Below is a small trained network, with its code and all its weights. Each question gives an input and a class and asks what happens when units are switched off, that is, made to give their printed mean instead of their output.

import numpy as np


def w(rows, s, z=0):
    codes = np.array(rows[::2]) - 128.0
    scale = np.full(codes.shape[1], s)
    scale[-1] = z or s
    return codes * scale


def f(y):
    return np.maximum(y, 0)


def log_softmax(a):
    a = a - a.max(-1, keepdims=True)
    return a - np.log(np.exp(a).sum(-1, keepdims=True))


def net(x, mask):
    res = np.array(x, float).reshape(1, 5) / 4 @ E
    y = f(res @ A[0][:, :-1].T + A[0][:, -1])
    res = res + np.where(mask, y, B[0][:, -1]) @ B[0][:, :-1]
    return log_softmax(res[-1] @ U[:, :-1].T + U[:, -1])


A, B = {}, {}
E = w([
[177,101,104,255,157],'x0',
[126,127,130,128,132],'x1',
[220,214,70,68,195],'x2',
[92,217,84,185,34],'x3',
[241,126,212,96,51],'x4',
],0.0068)
A[0] = w([
[134,198,120,159,76,124],'neuron 0',
[95,119,102,72,102,82],'neuron 1',
[173,85,134,83,194,147],'neuron 2',
[190,81,114,192,137,89],'neuron 3',
[103,78,181,149,133,97],'neuron 4',
[138,102,125,153,110,254],'neuron 5',
[99,247,102,147,49,125],'neuron 6',
[25,130,35,123,178,145],'neuron 7',
[193,142,186,112,83,82],'neuron 8',
[154,175,91,112,127,182],'neuron 9',
[193,144,114,112,120,138],'neuron 10',
[52,134,161,2,89,84],'neuron 11',
[205,97,179,119,10,142],'neuron 12',
[135,89,192,92,201,106],'neuron 13',
[207,111,147,224,131,121],'neuron 14',
[52,76,117,143,120,108],'neuron 15',
[181,195,34,77,169,106],'neuron 16',
[144,86,107,197,149,96],'neuron 17',
[142,142,117,114,146,168],'neuron 18',
[111,154,180,51,81,161],'neuron 19',
[47,45,187,142,19,123],'neuron 20',
],0.01,0.0079)
B[0] = w([
[163,57,119,138,98,193],'neuron 0',
[125,152,103,200,110,148],'neuron 1',
[147,45,140,155,49,200],'neuron 2',
[105,142,79,217,86,171],'neuron 3',
[192,140,154,116,85,168],'neuron 4',
[10,113,144,15,77,255],'neuron 5',
[160,5,121,194,42,232],'neuron 6',
[81,103,207,190,211,242],'neuron 7',
[156,136,153,210,204,178],'neuron 8',
[116,148,176,62,102,211],'neuron 9',
[122,165,172,109,127,182],'neuron 10',
[95,180,36,219,77,206],'neuron 11',
[97,102,199,160,251,237],'neuron 12',
[171,42,116,199,62,181],'neuron 13',
[52,184,78,169,74,203],'neuron 14',
[170,154,195,134,118,187],'neuron 15',
[190,226,168,124,98,225],'neuron 16',
[127,182,94,188,71,173],'neuron 17',
[126,128,148,86,109,176],'neuron 18',
[18,148,106,163,81,216],'neuron 19',
[225,199,153,57,106,251],'neuron 20',
],0.019,0.0079)
U = w([
[209,198,195,128,98,133],'0',
[101,114,212,208,211,87],'1',
[69,175,46,187,107,135],'2',
[188,2,120,153,90,123],'3',
[79,122,173,110,102,253],'4',
[52,94,117,49,135,158],'5',
[102,79,18,21,176,73],'6',
[147,135,59,91,173,64],'7',
],0.0087,0.006)

Each question gives the input, the list of numbers given to net, and the class t.
The units are the neurons (one row each of A and B). Each row of codes is followed by its name. A weight is (code - 128) times the scale printed after its matrix; where a second scale follows, it is the last column's (A, B and U).
mask holds one flag per neuron, in row order. A switched-off neuron (its flag False) gives its mean, the last column of its row in B, instead of its output. The means were averaged over made-up inputs and are rounded, as every weight is.
A unit's drop is (log p(t) with every unit on - log p(t) with that unit switched off) / (log p(t) with every unit on - log p(t) with every unit switched off).
most important unit: the unit with the biggest drop
k most important neurons: the k neurons with the biggest drops, biggest first
drop of u: that unit's drop, to one decimal
input [7,-4,0,6,0], class 2: most important unit => neuron 14
input [0,-4,-3,4,-2], class 3: 2 most important neurons => neuron 6; neuron 16
input [7,-2,-8,-6,7], class 0: 2 most important neurons => neuron 20; neuron 4
input [4,-2,-8,-4,7], class 0: 2 most important neurons => neuron 20; neuron 7
input [3,4,-7,7,-7], class 0: 3 most important neurons => neuron 20; neuron 15; neuron 12
input [-5,-6,6,-7,-4], class 3: 2 most important neurons => neuron 2; neuron 13
input [-6,1,5,-5,-4], class 2: 4 most important neurons => neuron 11; neuron 20; neuron 12; neuron 6
input [-6,-2,-4,-6,4], class 2: 3 most important neurons => neuron 11; neuron 19; neuron 6
input [-7,4,-7,-5,6], class 0: 4 most important neurons => neuron 20; neuron 4; neuron 7; neuron 14
input [-6,-5,-2,2,-5], class 2: 2 most important neurons => neuron 11; neuron 12
input [-5,-5,5,-3,6], class 1: 4 most important neurons => neuron 12; neuron 8; neuron 20; neuron 5
input [-1,6,7,6,-5], class 0: 2 most important neurons => neuron 16; neuron 12
input [5,8,6,8,4], class 3: drop of neuron 13 => -0.1
input [-7,-2,-7,-4,-2], class 0: drop of neuron 20 => 1.9
input [-5,-1,-4,-4,-2], class 2: drop of neuron 17 => -0.1
input [6,8,-5,2,-8], class 1: most important unit => neuron 7
